[[ 22  13 -43   0  -6 -20  20 -14  28   6]
 [ -8 -19  36 -23  22   8   8  17 -30   2]
 [ 55   8 -10 -29  13  -5  34 -16 -18  55]]
:
[[ -8 -19  36 -23  22   8   8  17 -30   2]
 [ 55   8 -10 -29  13  -5  34 -16 -18  55]
 [ 22  13 -43   0  -6 -20  20 -14  28   6]]

[[ 19   6  15]
 [ 25   5  16]
 [  6 -26 -68]
 [-13  -6 -11]
 [ 21  -8 -16]]
:
[[ 25   5  16]
 [ 19   6  15]
 [-13  -6 -11]
 [ 21  -8 -16]
 [  6 -26 -68]]

[[  0   2  14  19  -3   5  -5]
 [  9  -3   3  -4   6  14  -2]
 [ 51  -5 -14  -2   0  13   0]
 [ -1   6  11 -12  11  -2 -10]
 [-54   0  12 -14  -1  -3   1]
 [  6   1  -7  -4  -1  -4   8]
 [  4   3   0  -2  -7  -9   7]
 [-13  -1  -2  17   0  -4  -9]
 [ 31   1 -18   4 -17   8  -6]]
:
[[  0   2  14  19  -3   5  -5]
 [-54   0  12 -14  -1  -3   1]
 [ -1   6  11 -12  11  -2 -10]
 [  9  -3   3  -4   6  14  -2]
 [  4   3   0  -2  -7  -9   7]
 [-13  -1  -2  17   0  -4  -9]
 [  6   1  -7  -4  -1  -4   8]
 [ 51  -5 -14  -2   0  13   0]
 [ 31   1 -18   4 -17   8  -6]]

[[ 46 -71 -43  -8   9]
 [  6   1   0   3  -7]
 [  0   0 -61 -15  16]
 [ 46 -69 -39   0   0]]
:
[[  6   1   0   3  -7]
 [ 46 -69 -39   0   0]
 [ 46 -71 -43  -8   9]
 [  0   0 -61 -15  16]]

[[-35   8   7 -32   2   4  10   4]
 [-19  26  38 -35 -24 -11  41 -12]
 [ 39 -24 -17  47  -1   7 -21  -6]
 [ 23   7  18  10  -5 -16   9 -10]
 [  1   8  29 -15 -18  -6  27 -12]
 [  2  20  10 -13   1 -20  17  -2]
 [ 55 -18 -28  59  10  -6 -32   2]
 [ 10 -20   5  25 -23  27  -2 -12]
 [ -8   9  -7  -5  16 -12  -4   3]]
:
[[-19  26  38 -35 -24 -11  41 -12]
 [  1   8  29 -15 -18  -6  27 -12]
 [ 23   7  18  10  -5 -16   9 -10]
 [  2  20  10 -13   1 -20  17  -2]
 [-35   8   7 -32   2   4  10   4]
 [ 10 -20   5  25 -23  27  -2 -12]
 [ -8   9  -7  -5  16 -12  -4   3]
 [ 39 -24 -17  47  -1   7 -21  -6]
 [ 55 -18 -28  59  10  -6 -32   2]]

[[ 27  -2 -65  20  17 -11  31  -5  20  22  -8 -18  13  21]
 [ 14   0  15 -20  10   3  12  15 -25   2  -2  -5  -8   8]
 [  3  20  12 -12 -10  -3   9  -3   7  -8  -4  -5 -20 -19]]
:
[[ 14   0  15 -20  10   3  12  15 -25   2  -2  -5  -8   8]
 [  3  20  12 -12 -10  -3   9  -3   7  -8  -4  -5 -20 -19]
 [ 27  -2 -65  20  17 -11  31  -5  20  22  -8 -18  13  21]]
---
[[ 27 -13  10 -15  28]
 [  6 -19   8 -62  35]
 [ 43 -15 -10 -57  -1]
 [-26  -7   7 -33  22]
 [ 41   7  -4  50 -19]
 [ 25   6  -9  23 -23]
 [-26 -12  33  -2  68]]
:
[[ 41   7  -4  50 -19]
 [ 25   6  -9  23 -23]
 [-26  -7   7 -33  22]
 [-26 -12  33  -2  68]
 [ 27 -13  10 -15  28]
 [ 43 -15 -10 -57  -1]
 [  6 -19   8 -62  35]]

[[  7  15   6  -5   0  31]
 [ 54 -21   7  -4  16  -6]
 [  5 -42  -4 -10   4 -15]
 [ -1  37  -3  -2   2 -12]
 [  6  -9   1  14 -27  67]
 [-24  22  -5  13  26   2]]
:
[[ -1  37  -3  -2   2 -12]
 [-24  22  -5  13  26   2]
 [  7  15   6  -5   0  31]
 [  6  -9   1  14 -27  67]
 [ 54 -21   7  -4  16  -6]
 [  5 -42  -4 -10   4 -15]]

[[-74 -28 -57  34 -42 -74  10  -5]
 [-11 -21  20 -10  53 -16 -58  16]
 [ 47   0 -23  19  27 -36  42  -8]
 [  5  18  11  17   9 -12  22   9]]
:
[[  5  18  11  17   9 -12  22   9]
 [ 47   0 -23  19  27 -36  42  -8]
 [-11 -21  20 -10  53 -16 -58  16]
 [-74 -28 -57  34 -42 -74  10  -5]]

[[ 52 -18]
 [-54 -20]
 [-38  29]]
:
[[-38  29]
 [ 52 -18]
 [-54 -20]]

[[ 13 -16 -31 -21  21   3 -22  33  20 -14 -40 -67]
 [-30 -45 -26   5  30 -47  -9  -7  60 -38  23  29]
 [  0 -15  -9   1   2  -1  -1   2  -4   5 -12  -4]
 [ 11  20   2   4  -5  -8   3   0  19  -8   1 -14]]
:
[[ 11  20   2   4  -5  -8   3   0  19  -8   1 -14]
 [  0 -15  -9   1   2  -1  -1   2  -4   5 -12  -4]
 [ 13 -16 -31 -21  21   3 -22  33  20 -14 -40 -67]
 [-30 -45 -26   5  30 -47  -9  -7  60 -38  23  29]]

[[-18  30  44  42   0]
 [ 44  66 -24 -34  36]]
:
[[ 44  66 -24 -34  36]
 [-18  30  44  42   0]]
---
[[-10  49 -12   5 -17]
 [ 31  58  -7  -1  23]]
:
[[-10  49]
 [ 31  58]]

[[-41 -13 -13  26]
 [ 27 -60 -60 -22]]
:
[[-41 -13]
 [ 27 -60]]

[[-20  14   3]
 [-42 -65 -34]
 [ 31 -49 -71]
 [ 25  20  18]
 [-21  24  15]]
:
[[-20  14]
 [-42 -65]]

[[-18  -2  14  34]
 [ 35  -7  43  25]
 [ 56  19  55  57]
 [-66 -51 -28  46]
 [ 29 -47  20   2]]
:
[[-18  -2]
 [ 35  -7]]

[[-49  69  -4]
 [ 38  11  21]]
:
[[-49  69]
 [ 38  11]]

[[35 36  6  0  1]
 [ 1  0 16 58  8]
 [44 24  2  0  3]
 [ 2  1  6 47 15]
 [ 3 40 47  2  0]]
:
[[35 36]
 [ 1  0]]
---
[[-22 -33  -2 -21  35 -18   4 -15  30]
 [-35 -21  -7 -22  26 -39 -11   3  15]
 [-23  -3  -7 -20  19 -51 -19  16   1]
 [-18 -19   8 -25  34   4  18 -25  34]
 [  7  -2 -12 -17 -26  55  21   2  -1]
 [-23 -27  -1 -23  34 -18   5 -11  30]
 [  8  -9  -2  12 -30  48   5  -3 -31]
 [-28 -31  -4 -22  32 -25   0  -6  26]
 [  9 -12   0  32 -25  37  -7   4 -36]]
:
[[-35 -21  -7 -22  26 -39 -11   3  15]
 [-18 -19   8 -25  34   4  18 -25  34]
 [-23 -27  -1 -23  34 -18   5 -11  30]
 [-28 -31  -4 -22  32 -25   0  -6  26]]

[[ 37  22  -7  -8  -1]
 [  4  37  41  25  -4]
 [  8 -29  -8 -40  26]
 [ -2 -61  35 -36  40]]
:
[[  4  37  41  25  -4]
 [ -2 -61  35 -36  40]]

[[-28   9  -7  23 -12  -8   6]
 [ 18 -25  -8  -9  26  12  15]
 [-31 -15  16  -7 -20 -16 -12]
 [ 61  -4 -12  12  17  14   3]
 [ -3  -6   0  -6   3  -5   0]]
:
[[ 18 -25  -8  -9  26  12  15]
 [ 61  -4 -12  12  17  14   3]]

[[-24 -39  18 -22  17 -29 -52   1  -1 -24 -17 -17  17 -37 -15]
 [-38  -8  30 -17 -11  -2  -4  -3  20 -22  -1  -3  -5  -9 -11]
 [ 28  16   8  23   1  -1  33  -3   5   2   8 -38  53   3  16]]
:
[[-38  -8  30 -17 -11  -2  -4  -3  20 -22  -1  -3  -5  -9 -11]]

[[ 1  9 46 45  9  0]
 [ 0  6 40 50 13  1]
 [ 5 32 53 19  2  1]
 [ 1  2  8 42 47 12]
 [52 14  0  1  0 -2]
 [10 44 46  9  1  0]
 [ 1  1 19 53 33  5]
 [12 47 41  8  1  2]
 [18 54 34  6  0 -1]
 [ 1  0  3 26 55 24]]
:
[[ 0  6 40 50 13  1]
 [ 1  2  8 42 47 12]
 [10 44 46  9  1  0]
 [12 47 41  8  1  2]
 [ 1  0  3 26 55 24]]

[[ 11 -52  40   0  -9  10  24]
 [ 22 -43  26 -41 -25 -19  50]
 [  0  -7   4 -10   4   9 -20]
 [ 15 -20  13 -21   0  -5   4]
 [ 32 -63  42 -53 -28 -36  65]
 [  0  -6   4  -3  -7   1   9]]
:
[[ 22 -43  26 -41 -25 -19  50]
 [ 15 -20  13 -21   0  -5   4]
 [  0  -6   4  -3  -7   1   9]]
